Below is a small trained network, with its code and all its weights. Each question gives an input and a class and asks what happens when units are switched off, that is, made to give their printed mean instead of their output.

import numpy as np


def w(rows, s, z=0):
    codes = np.array(rows[::2]) - 128.0
    scale = np.full(codes.shape[1], s)
    scale[-1] = z or s
    return codes * scale


def norm(h):
    return h / np.sqrt((h * h).mean(-1, keepdims=True) + 1e-5)


def f(y):
    return np.maximum(y, 0)


def log_softmax(a):
    a = a - a.max(-1, keepdims=True)
    return a - np.log(np.exp(a).sum(-1, keepdims=True))


def net(x, mask):
    res = np.array(x, float).reshape(1, 3) / 4 @ E
    u = 0
    for l in range(4):
        y = f(norm(res) @ A[l][:, :-1].T + A[l][:, -1])
        res = res + np.where(mask[u : u + 3], y, B[l][:, -1]) @ B[l][:, :-1]
        u += 3
    return log_softmax(norm(res)[-1] @ U[:, :-1].T + U[:, -1])


A, B = {}, {}
E = w([
[110,151,199,255,171],'x0',
[55,207,203,215,72],'x1',
[5,131,147,73,198],'x2',
],0.009)
A[0] = w([
[165,94,87,90,183,141],'L0N1',
[129,36,97,133,239,25],'L0N2',
[225,92,71,177,250,5],'L0N3',
],0.011,0.0023)
B[0] = w([
[108,57,95,100,196,225],'L0N1',
[150,241,207,122,253,230],'L0N2',
[186,1,204,117,65,255],'L0N3',
],0.0085,0.0067)
A[1] = w([
[194,114,118,9,163,118],'L1N1',
[82,229,90,21,31,64],'L1N2',
[169,229,89,95,8,2],'L1N3',
],0.013,0.0056)
B[1] = w([
[58,194,108,235,56,255],'L1N1',
[160,113,183,44,146,195],'L1N2',
[5,59,52,206,210,168],'L1N3',
],0.013,0.0087)
A[2] = w([
[145,165,225,7,71,2],'L2N1',
[8,195,145,65,176,198],'L2N2',
[113,164,171,37,246,96],'L2N3',
],0.016,0.0024)
B[2] = w([
[247,32,186,97,88,157],'L2N1',
[72,24,59,92,93,250],'L2N2',
[200,253,182,209,154,199],'L2N3',
],0.016)
A[3] = w([
[131,145,116,131,3,66],'L3N1',
[191,42,211,85,149,6],'L3N2',
[141,212,121,192,136,196],'L3N3',
],0.018,0.0026)
B[3] = w([
[156,255,187,130,226,214],'L3N1',
[178,37,151,51,54,254],'L3N2',
[159,196,93,67,147,215],'L3N3',
],0.016,0.0091)
U = w([
[147,247,134,134,166,210],'0',
[4,95,74,128,112,126],'1',
[183,63,163,74,81,8],'2',
],0.015,0.0016)

Each question gives the input, the list of numbers given to net, and the class t.
The units are the neurons (one row each of A and B). Each row of codes is followed by its name. A weight is (code - 128) times the scale printed after its matrix; where a second scale follows, it is the last column's (A, B and U).
mask holds one flag per neuron, layer by layer. A switched-off neuron (its flag False) gives its mean, the last column of its row in B, instead of its output. The means were averaged over made-up inputs and are rounded, as every weight is.
A unit's drop is (log p(t) with every unit on - log p(t) with that unit switched off) / (log p(t) with every unit on - log p(t) with every unit switched off).
The circuit of an input: a set's keep is (log p(t) with only the set's units on - log p(t) with every unit switched off) / (log p(t) with every unit on - log p(t) with every unit switched off). Starting from all 12 units, units are removed one at a time, each time the one whose removal leaves the highest keep (on an exact tie, the one counted first), for as long as the keep stays at least 0.8.
circuit, biggest first: the units of the circuit, biggest drop first
unit that matters most: the unit with the biggest drop
top k neurons: the k neurons with the biggest drops, biggest first
top k neurons in layer l: the k neurons of layer l with the biggest drops, biggest first
drop when u is switched off: that unit's drop, to one decimal
input [-3,-6,7], class 1: unit that matters most => L1N1
input [3,0,4], class 0: circuit, biggest first => L2N3, L1N1
input [0,4,8], class 2: circuit, biggest first => L1N1, L2N3, L2N2
input [-3,-8,6], class 1: top 2 neurons => L1N1, L2N2
input [1,-2,6], class 0: top 2 neurons => L2N3, L0N2
input [1,4,-1], class 0: top 2 neurons in layer 1 => L1N2, L1N3
input [0,-1,7], class 1: top 3 neurons => L2N2, L1N2, L3N1
input [7,-2,4], class 0: top 2 neurons => L2N3, L1N1
input [-5,-5,-2], class 0: top 2 neurons => L1N1, L2N2
input [0,-3,5], class 1: top 4 neurons => L2N2, L1N1, L1N2, L3N1
input [8,7,3], class 1: top 2 neurons => L2N3, L1N1
input [6,2,3], class 1: top 2 neurons => L0N2, L0N3
input [2,-4,7], class 0: top 2 neurons => L0N2, L2N3
input [-2,8,-1], class 1: unit that matters most => L1N3
input [2,-4,6], class 0: top 2 neurons => L0N2, L2N3
input [-8,-8,-1], class 0: top 2 neurons => L2N2, L1N1
input [0,-6,-1], class 0: top 2 neurons in layer 2 => L2N2, L2N1
input [1,4,-2], class 0: drop when L3N3 is switched off => -0.2
input [-8,-7,5], class 1: drop when L1N1 is switched off => 1.7
input [2,7,-8], class 0: unit that matters most => L2N2
input [-3,-7,5], class 1: drop when L2N1 is switched off => 0.0
